Below are the code and all the weights of a small trained network. Each question names an input and a class and asks about switching units off, where a switched-off unit gives its printed mean instead of its output.

import numpy as np


def w(rows, s, z=0):
    codes = np.array(rows[::2]) - 128.0
    scale = np.full(codes.shape[1], s)
    scale[-1] = z or s
    return codes * scale


def norm(h):
    return h / np.sqrt((h * h).mean(-1, keepdims=True) + 1e-5)


def f(y):
    return y / 2 * (1 + np.tanh(0.7978845608 * (y + 0.044715 * y**3)))


def log_softmax(a):
    a = a - a.max(-1, keepdims=True)
    return a - np.log(np.exp(a).sum(-1, keepdims=True))


def net(x, mask):
    res = np.array(x, float).reshape(1, 8) / 4 @ E
    u = 0
    for l in range(3):
        y = f(norm(res) @ A[l][:, :-1].T + A[l][:, -1])
        res = res + np.where(mask[u : u + 7], y, B[l][:, -1]) @ B[l][:, :-1]
        u += 7
    return log_softmax(norm(res)[-1] @ U[:, :-1].T + U[:, -1])


A, B = {}, {}
E = w([
[46,179,92,132,134,227,135],'x0',
[144,202,87,196,83,141,162],'x1',
[255,151,30,204,146,118,90],'x2',
[78,68,111,192,77,101,62],'x3',
[122,38,181,159,249,74,185],'x4',
[118,231,194,102,109,57,39],'x5',
[117,181,170,206,68,209,130],'x6',
[141,98,161,113,34,127,106],'x7',
],0.0061)
A[0] = w([
[77,197,73,165,112,120,60,135],'L0N1',
[43,127,79,133,124,255,198,36],'L0N2',
[126,122,209,61,70,144,127,31],'L0N3',
[134,204,80,9,164,110,154,109],'L0N4',
[129,65,50,43,46,69,121,5],'L0N5',
[171,22,153,45,220,112,247,155],'L0N6',
[95,155,146,154,193,157,125,212],'L0N7',
],0.0099,0.0024)
B[0] = w([
[157,2,129,119,116,84,206,201],'L0N1',
[172,242,82,185,82,221,171,226],'L0N2',
[162,150,251,48,142,52,66,171],'L0N3',
[203,151,182,124,26,137,196,192],'L0N4',
[105,25,68,101,176,54,75,167],'L0N5',
[116,35,32,201,183,82,153,254],'L0N6',
[120,14,135,145,152,186,220,168],'L0N7',
],0.0093,0.0072)
A[1] = w([
[2,154,164,62,143,219,116,11],'L1N1',
[164,171,64,199,79,90,165,253],'L1N2',
[199,228,76,156,150,119,122,90],'L1N3',
[128,112,68,135,33,222,201,174],'L1N4',
[52,30,214,151,105,175,204,170],'L1N5',
[90,156,64,193,190,186,128,6],'L1N6',
[188,137,154,230,109,95,9,216],'L1N7',
],0.0089,0.0029)
B[1] = w([
[114,152,191,102,237,83,156,132],'L1N1',
[116,154,149,220,132,225,195,239],'L1N2',
[160,79,195,186,119,222,151,159],'L1N3',
[183,158,141,161,158,139,167,254],'L1N4',
[173,169,90,130,196,73,100,201],'L1N5',
[81,147,141,106,49,87,2,163],'L1N6',
[127,201,59,174,140,135,156,177],'L1N7',
],0.0086)
A[2] = w([
[215,79,106,134,62,134,11,189],'L2N1',
[99,101,110,2,134,152,59,115],'L2N2',
[139,109,120,29,42,194,72,102],'L2N3',
[143,144,59,28,58,161,152,200],'L2N4',
[246,170,179,64,177,38,133,210],'L2N5',
[54,47,197,113,162,71,125,212],'L2N6',
[109,36,184,122,138,182,150,2],'L2N7',
],0.0079,0.0023)
B[2] = w([
[113,60,96,176,95,102,170,177],'L2N1',
[244,166,139,139,143,139,154,146],'L2N2',
[162,150,156,153,79,25,153,136],'L2N3',
[196,116,131,151,151,87,117,153],'L2N4',
[111,170,106,77,96,145,179,253],'L2N5',
[115,150,95,160,153,150,136,214],'L2N6',
[99,79,86,154,108,96,67,113],'L2N7',
],0.011,0.0044)
U = w([
[137,207,206,38,208,101,177,136],'0',
[120,124,138,101,129,209,25,19],'1',
[212,119,112,84,12,41,139,115],'2',
[95,130,105,104,86,186,17,6],'3',
[83,234,145,103,55,113,100,53],'4',
[114,133,108,103,115,187,4,1],'5',
[104,20,15,177,225,56,135,207],'6',
[193,197,87,231,95,235,221,187],'7',
],0.013,0.0064)

Each question gives the input, the list of numbers given to net, and the class t.
The units are the neurons (one row each of A and B). Each row of codes is followed by its name. A weight is (code - 128) times the scale printed after its matrix; where a second scale follows, it is the last column's (A, B and U).
mask holds one flag per neuron, layer by layer. A switched-off neuron (its flag False) gives its mean, the last column of its row in B, instead of its output. The means were averaged over made-up inputs and are rounded, as every weight is.
A unit's drop is (log p(t) with every unit on - log p(t) with that unit switched off) / (log p(t) with every unit on - log p(t) with every unit switched off).
The circuit of an input: a set's keep is (log p(t) with only the set's units on - log p(t) with every unit switched off) / (log p(t) with every unit on - log p(t) with every unit switched off). Starting from the 12 units with the biggest drops (on a tie, the unit counted first), units are removed one at a time, each time the one whose removal leaves the highest keep (on an exact tie, the one counted first), for as long as the keep stays at least 0.8.
units of the circuit, in order: the units of the circuit, biggest drop first
top k neurons: the k neurons with the biggest drops, biggest first
k most important neurons of layer l: the k neurons of layer l with the biggest drops, biggest first
drop when u is switched off: that unit's drop, to one decimal
input [-2,-6,-2,-3,-3,5,-1,4], class 2: units of the circuit, in order : L1N2
input [7,0,1,3,-2,3,-8,0], class 6: top 3 neurons : L0N5, L0N1, L0N2
input [6,8,4,7,3,7,-4,-2], class 6: top 3 neurons : L0N1, L0N2, L0N4
input [3,5,-7,1,-6,4,-1,3], class 4: top 2 neurons : L0N3, L0N6
input [3,-5,-1,0,8,7,2,5], class 0: top 4 neurons : L0N3, L2N5, L0N1, L0N5
input [-1,-3,3,-2,-7,6,-6,-5], class 2: 4 most important neurons of layer 0 : L0N2, L0N6, L0N1, L0N5
input [-8,-7,4,0,-4,2,1,3], class 2: top 2 neurons : L0N6, L2N5
input [-3,1,0,5,-5,4,7,4], class 2: top 3 neurons : L0N2, L0N3, L0N6
input [-5,6,1,-5,8,6,1,0], class 6: top 2 neurons : L0N2, L0N6
input [-1,-3,-6,-2,-4,-2,-4,-5], class 6: top 2 neurons : L0N6, L0N5
input [2,2,-4,3,2,7,3,7], class 4: 2 most important neurons of layer 1 : L1N4, L1N7
input [-1,-7,-4,6,-5,3,1,5], class 2: 2 most important neurons of layer 0 : L0N6, L0N3
input [4,-8,-7,-5,-5,-5,1,7], class 0: top 2 neurons : L0N3, L1N1
input [3,-6,-8,-4,-6,7,3,3], class 0: units of the circuit, in order : L1N1
input [1,-2,1,-5,-5,2,-4,-2], class 2: top 2 neurons : L0N2, L0N6
input [-1,4,-3,-5,2,7,-1,-3], class 0: 3 most important neurons of layer 0 : L0N2, L0N6, L0N7
input [6,4,-8,-3,-6,6,8,7], class 4: top 2 neurons : L0N3, L0N6
input [-1,1,-2,5,-5,6,7,-1], class 2: 3 most important neurons of layer 0 : L0N2, L0N1, L0N6
input [-8,-6,5,-6,3,0,6,0], class 6: 2 most important neurons of layer 0 : L0N6, L0N2
input [2,-8,-5,-8,4,7,-6,-7], class 6: units of the circuit, in order : L0N6
input [-3,-8,2,1,-3,5,-4,-1], class 2: 2 most important neurons of layer 0 : L0N6, L0N4
input [5,-8,8,1,1,8,6,-2], class 6: drop when L0N2 is switched off : 0.7
input [0,3,-1,2,-3,1,-6,1], class 6: drop when L0N5 is switched off : 1.5
input [-8,7,-2,0,-5,8,-5,-2], class 2: drop when L0N2 is switched off : 1.2
